Below are the code and all the weights of a small trained network. Each question names an input and a target symbol and asks about switching units off, where a switched-off unit gives its printed mean instead of its output.

import numpy as np


def w(rows, s, z=0):
    codes = np.array(rows[::2]) - 128.0
    scale = np.full(codes.shape[1], s)
    scale[-1] = z or s
    return codes * scale


def norm(h):
    return h / np.sqrt((h * h).mean(-1, keepdims=True) + 1e-5)


def softmax(a):
    e = np.exp(a - a.max(-1, keepdims=True))
    return e / e.sum(-1, keepdims=True)


def log_softmax(a):
    a = a - a.max(-1, keepdims=True)
    return a - np.log(np.exp(a).sum(-1, keepdims=True))


def net(x, mask):
    ids = ['ΓΔΞΦαβεζθμστω'.index(c) for c in x.split()]
    T = len(ids)
    res = E[ids] + P[:T]
    u = 0
    for l in range(3):
        r = norm(res)
        for j in range(3):
            rows = slice(3 * j, 3 * j + 3)
            q, k, v = (r @ M[l][rows].T for M in (Q, K, V))
            z = softmax(np.where(np.tri(T) > 0, q @ k.T / 3**0.5, -1e9)) @ v
            o = O[l][rows]
            res = res + np.where(mask[u + j], z, o[:, -1]) @ o[:, :-1]
        u += 3
    return log_softmax(norm(res)[-1] @ U[:, :-1].T + U[:, -1])


Q, K, V, O = {}, {}, {}, {}
E = w([
[187,93,73,78,136,190,148,185,112,90],'Γ',
[159,149,154,64,134,115,200,115,136,134],'Δ',
[158,100,143,137,109,150,195,134,175,111],'Ξ',
[169,119,127,88,104,116,181,210,143,122],'Φ',
[131,158,100,140,189,130,192,153,159,91],'α',
[102,170,153,114,129,160,140,116,183,117],'β',
[176,65,166,143,228,146,121,79,114,120],'ε',
[144,105,212,113,179,107,78,75,125,185],'ζ',
[123,79,214,136,156,142,130,195,149,129],'θ',
[184,114,107,68,233,118,86,224,50,116],'μ',
[66,143,82,49,112,167,238,111,142,204],'σ',
[123,164,123,102,123,105,71,169,121,184],'τ',
[93,133,135,159,127,129,162,177,1,134],'ω',
],0.025)
P = w([
[248,144,154,208,92,241,100,137,159,217],'0',
[196,175,150,155,119,208,115,159,155,156],'1',
[160,182,176,179,146,132,155,163,164,173],'2',
[168,117,127,152,100,185,93,153,167,131],'3',
[140,173,143,70,152,148,144,139,153,105],'4',
[138,90,131,153,114,126,97,149,174,141],'5',
[104,135,133,95,147,109,143,150,169,96],'6',
[84,97,154,136,134,73,132,144,184,117],'7',
[62,93,139,122,132,92,140,147,189,72],'8',
[50,97,112,73,116,106,92,119,170,89],'9',
[48,74,99,98,136,58,127,137,167,86],'10',
[52,44,71,81,111,63,63,120,170,107],'11',
],0.011)
Q[0] = w([
[113,253,80,172,122,117,87,103,157,80],'L0H0',
[102,106,139,72,152,106,93,165,178,129],'L0H0',
[168,144,60,151,87,82,87,87,137,159],'L0H0',
[129,119,125,129,156,135,134,153,140,163],'L0H1',
[108,103,124,107,131,133,129,127,110,137],'L0H1',
[140,163,126,137,121,101,109,124,136,128],'L0H1',
[184,142,135,113,103,132,160,116,93,133],'L0H2',
[99,71,158,57,135,117,148,147,106,104],'L0H2',
[112,191,97,141,104,95,102,118,130,69],'L0H2',
],0.017)
K[0] = w([
[185,254,126,182,162,166,110,142,173,158],'L0H0',
[57,109,95,109,155,102,92,123,144,118],'L0H0',
[172,148,150,117,122,192,91,147,135,181],'L0H0',
[103,94,122,117,131,129,116,126,128,132],'L0H1',
[114,127,118,123,159,121,138,148,131,129],'L0H1',
[141,139,122,138,140,135,123,136,131,156],'L0H1',
[121,167,164,162,130,140,114,143,147,124],'L0H2',
[30,94,116,91,142,67,108,121,130,78],'L0H2',
[194,161,153,138,135,179,187,152,145,127],'L0H2',
],0.016)
V[0] = w([
[83,137,149,146,134,165,161,126,51,100],'L0H0',
[96,229,61,195,108,57,83,108,153,64],'L0H0',
[168,52,166,93,49,76,112,95,79,26],'L0H0',
[52,147,83,124,144,104,48,117,144,125],'L0H1',
[94,156,137,184,253,201,154,211,142,253],'L0H1',
[87,57,107,128,169,31,172,146,152,88],'L0H1',
[211,111,84,121,128,127,190,97,98,137],'L0H2',
[169,147,158,135,72,119,88,104,162,116],'L0H2',
[159,142,85,109,71,18,62,185,125,230],'L0H2',
],0.014)
O[0] = w([
[145,130,161,170,100,126,86,156,131,205,218],'L0H0',
[143,177,66,143,92,149,22,90,116,93,62],'L0H0',
[114,198,130,143,164,47,147,158,135,159,109],'L0H0',
[58,114,114,128,120,185,99,130,140,46,44],'L0H1',
[204,117,94,115,147,254,77,142,101,177,252],'L0H1',
[44,141,139,58,174,141,128,140,161,149,106],'L0H1',
[160,80,132,106,89,98,76,61,113,161,127],'L0H2',
[120,154,112,134,149,137,180,102,81,53,68],'L0H2',
[131,215,156,50,148,170,117,106,111,127,110],'L0H2',
],0.011,0.02)
Q[1] = w([
[137,182,119,247,60,68,208,101,52,33],'L1H0',
[128,74,122,132,159,78,181,203,141,161],'L1H0',
[191,172,203,121,195,113,103,114,127,55],'L1H0',
[120,97,92,135,118,103,149,151,135,137],'L1H1',
[153,140,136,144,131,119,149,117,148,155],'L1H1',
[99,175,135,165,125,121,137,161,125,173],'L1H1',
[164,102,102,99,42,84,81,62,177,124],'L1H2',
[153,108,47,90,73,102,200,27,102,47],'L1H2',
[44,166,68,184,6,229,102,83,134,138],'L1H2',
],0.015)
K[1] = w([
[250,132,119,142,130,100,121,90,121,71],'L1H0',
[104,123,184,162,181,157,100,130,106,141],'L1H0',
[161,129,157,81,130,103,112,158,149,99],'L1H0',
[114,137,126,128,116,128,104,126,128,106],'L1H1',
[112,141,126,135,140,116,126,103,133,140],'L1H1',
[140,157,107,161,137,143,137,127,130,149],'L1H1',
[127,135,113,90,88,102,154,125,180,186],'L1H2',
[165,137,132,111,114,140,218,78,151,97],'L1H2',
[175,160,75,191,130,191,140,79,134,178],'L1H2',
],0.022)
V[1] = w([
[109,112,176,132,133,151,131,122,82,174],'L1H0',
[132,149,127,194,217,117,142,104,64,149],'L1H0',
[151,126,103,167,107,190,95,141,128,70],'L1H0',
[50,169,146,170,138,81,152,65,36,101],'L1H1',
[164,163,117,198,193,165,91,103,231,128],'L1H1',
[59,159,169,177,50,100,198,152,160,148],'L1H1',
[155,147,130,102,90,109,208,83,101,177],'L1H2',
[130,147,205,102,84,161,93,113,248,145],'L1H2',
[25,101,253,136,28,171,175,123,153,147],'L1H2',
],0.016)
O[1] = w([
[92,237,130,164,149,131,149,84,195,87,207],'L1H0',
[134,169,156,85,97,76,124,5,134,124,159],'L1H0',
[131,136,126,109,104,48,160,172,145,157,113],'L1H0',
[249,44,130,91,101,105,138,126,53,217,4],'L1H1',
[59,110,120,126,81,78,193,120,131,89,139],'L1H1',
[140,138,141,53,159,144,130,109,2,105,77],'L1H1',
[110,231,55,120,155,124,126,79,216,128,156],'L1H2',
[148,137,46,87,203,166,160,183,125,91,131],'L1H2',
[171,121,6,184,224,121,198,182,51,163,126],'L1H2',
],0.0085,0.027)
Q[2] = w([
[183,59,134,119,91,57,152,60,88,80],'L2H0',
[135,74,105,109,229,141,126,133,190,133],'L2H0',
[163,146,91,200,79,155,79,90,82,174],'L2H0',
[52,135,154,90,177,71,155,132,200,181],'L2H1',
[133,186,163,169,119,125,103,176,112,249],'L2H1',
[160,119,103,158,62,147,125,137,55,124],'L2H1',
[125,159,140,90,107,183,71,135,136,135],'L2H2',
[100,142,180,70,101,61,144,101,211,67],'L2H2',
[130,123,160,164,112,184,158,168,154,203],'L2H2',
],0.02)
K[2] = w([
[212,53,195,89,160,150,187,151,152,96],'L2H0',
[24,103,117,95,156,77,163,142,119,172],'L2H0',
[229,194,130,221,109,116,120,113,157,183],'L2H0',
[2,139,118,136,154,82,90,155,98,95],'L2H1',
[134,192,104,235,56,139,146,110,46,147],'L2H1',
[212,143,140,194,104,165,137,88,120,84],'L2H1',
[172,130,97,98,101,141,70,117,100,120],'L2H2',
[41,121,119,125,246,66,26,99,123,72],'L2H2',
[107,153,167,196,128,204,98,152,127,166],'L2H2',
],0.017)
V[2] = w([
[214,163,195,190,211,62,90,174,131,18],'L2H0',
[126,105,157,64,138,151,164,102,165,103],'L2H0',
[116,140,81,90,212,112,164,155,121,204],'L2H0',
[107,132,145,93,107,74,104,79,192,80],'L2H1',
[177,5,108,35,165,156,213,133,192,65],'L2H1',
[127,151,85,216,61,108,159,90,152,148],'L2H1',
[188,124,100,62,101,89,125,220,200,161],'L2H2',
[160,39,132,162,211,98,42,89,133,145],'L2H2',
[127,121,29,148,69,80,116,99,158,122],'L2H2',
],0.025)
O[2] = w([
[120,248,135,32,159,97,90,227,51,200,121],'L2H0',
[196,73,123,118,119,93,118,112,103,86,84],'L2H0',
[183,122,85,176,77,175,129,139,156,148,141],'L2H0',
[163,94,96,94,94,106,61,113,88,86,91],'L2H1',
[189,54,79,43,181,103,165,186,65,29,1],'L2H1',
[57,145,68,166,122,140,109,128,84,183,195],'L2H1',
[146,102,237,123,108,153,124,198,150,161,133],'L2H2',
[96,106,81,77,201,83,110,107,206,169,115],'L2H2',
[130,123,132,50,63,155,197,103,135,138,109],'L2H2',
],0.017,0.047)
U = w([
[107,64,123,86,86,141,89,152,81,174,92],'Γ',
[170,112,90,118,106,108,160,88,101,174,70],'Δ',
[126,96,84,106,100,119,152,111,75,173,103],'Ξ',
[191,132,152,130,31,123,119,139,97,119,94],'Φ',
[108,99,80,88,56,100,130,148,134,136,117],'α',
[48,111,122,128,70,73,170,155,61,106,107],'β',
[143,103,56,100,147,47,94,104,168,172,118],'ε',
[155,173,76,140,149,129,81,61,81,95,1],'ζ',
[137,134,95,137,182,141,145,199,111,138,27],'θ',
[123,91,183,96,132,103,43,131,150,117,89],'μ',
[117,5,118,169,94,128,139,106,138,123,146],'σ',
[98,148,181,81,157,137,188,85,119,94,71],'τ',
[81,134,140,163,105,123,128,103,143,196,178],'ω',
],0.011,0.0027)

Each question gives the input, a string of symbols that net reads in full, and the target symbol t.
The units are the heads (3 rows each of Q, K, V and O). Each row of codes is followed by its name. A weight is (code - 128) times the scale printed after its matrix; where a second scale follows, it is the last column's (O and U).
mask holds one flag per head, layer by layer. A switched-off head (its flag False) gives its mean, the last column of its rows in O, instead of its output. The means were averaged over made-up inputs and are rounded, as every weight is.
A unit's drop is (log p(t) with every unit on - log p(t) with that unit switched off) / (log p(t) with every unit on - log p(t) with every unit switched off).
The circuit of an input: a set's keep is (log p(t) with only the set's units on - log p(t) with every unit switched off) / (log p(t) with every unit on - log p(t) with every unit switched off). Starting from all 9 units, units are removed one at a time, each time the one whose removal leaves the highest keep (on an exact tie, the one counted first), for as long as the keep stays at least 0.8.
circuit, biggest first: the units of the circuit, biggest drop first
most important unit: the unit with the biggest drop
heads that matter: for each layer, one digit per head in row order, 1 if its drop is at least 0.15 and else 0, layers parted by /
input σ μ θ σ Δ, target σ: heads that matter => 000 / 000 / 110
input ω Φ ω ω ω Δ θ θ Φ Δ, target θ: heads that matter => 000 / 001 / 010
input ω θ Δ Φ Γ, target Φ: heads that matter => 110 / 001 / 011
input τ Γ β ω ω α ω β α θ Φ Φ, target θ: circuit, biggest first => (L2H1, L1H2, L0H0)
input θ Δ τ Γ, target τ: heads that matter => 101 / 000 / 010
input μ θ μ α, target μ: heads that matter => 100 / 001 / 110
input Φ Φ Φ ω θ Ξ ε Δ β Δ Φ, target β: heads that matter => 111 / 000 / 010
input ω θ μ ε τ ζ, target τ: most important unit => L0H0
input Φ ω Φ α, target ζ: circuit, biggest first => (L0H0, L2H1, L0H2)
input Φ Φ θ ζ ω ω ω ω θ Φ μ, target μ: heads that matter => 110 / 001 / 010
input ζ Φ Φ, target ζ: circuit, biggest first => (L2H1, L0H0, L0H2, L2H2)
input ε σ μ ζ, target σ: circuit, biggest first => (L2H0, L0H0)
input σ ω τ τ, target θ: circuit, biggest first => (L0H0, L2H1)
input ω ε ω θ Φ ζ, target θ: most important unit => L0H0
input ω Φ ω Φ τ Ξ ω ε τ Φ, target τ: heads that matter => 111 / 000 / 010
input Φ ω ω Φ ω θ σ Γ, target σ: circuit, biggest first => (L2H0, L0H0, L0H1)
input σ ω ω ε Δ Φ, target ε: heads that matter => 110 / 000 / 011
input θ β ω Φ ω β ω Δ θ Ξ, target θ: circuit, biggest first => (L0H1, L2H1, L1H2, L0H0)
input ω θ α Φ τ α θ β ε μ Ξ Φ, target μ: heads that matter => 000 / 001 / 010
input β θ Φ ζ ε, target ζ: most important unit => L0H1
input ε ω α ω ω Φ Δ θ Γ, target θ: heads that matter => 000 / 000 / 010
input Γ ω Φ α θ θ, target θ: heads that matter => 100 / 000 / 010
input σ ω ω α, target θ: circuit, biggest first => (L0H0, L2H1)
input ε β Φ Φ ζ, target ζ: heads that matter => 100 / 000 / 010
input θ ε Γ τ ε, target τ: circuit, biggest first => (L0H0, L2H1, L0H2)
input ω θ Φ σ, target σ: heads that matter => 100 / 010 / 110
input ω ω θ ω ω Δ ω θ α Γ Γ θ, target θ: heads that matter => 000 / 000 / 010
input β Φ Γ θ ω σ Ξ Φ, target σ: circuit, biggest first => (L2H0, L0H1, L0H0)
input ζ Φ ε σ Ξ Φ Δ ω Ξ μ Δ θ, target μ: most important unit => L2H1
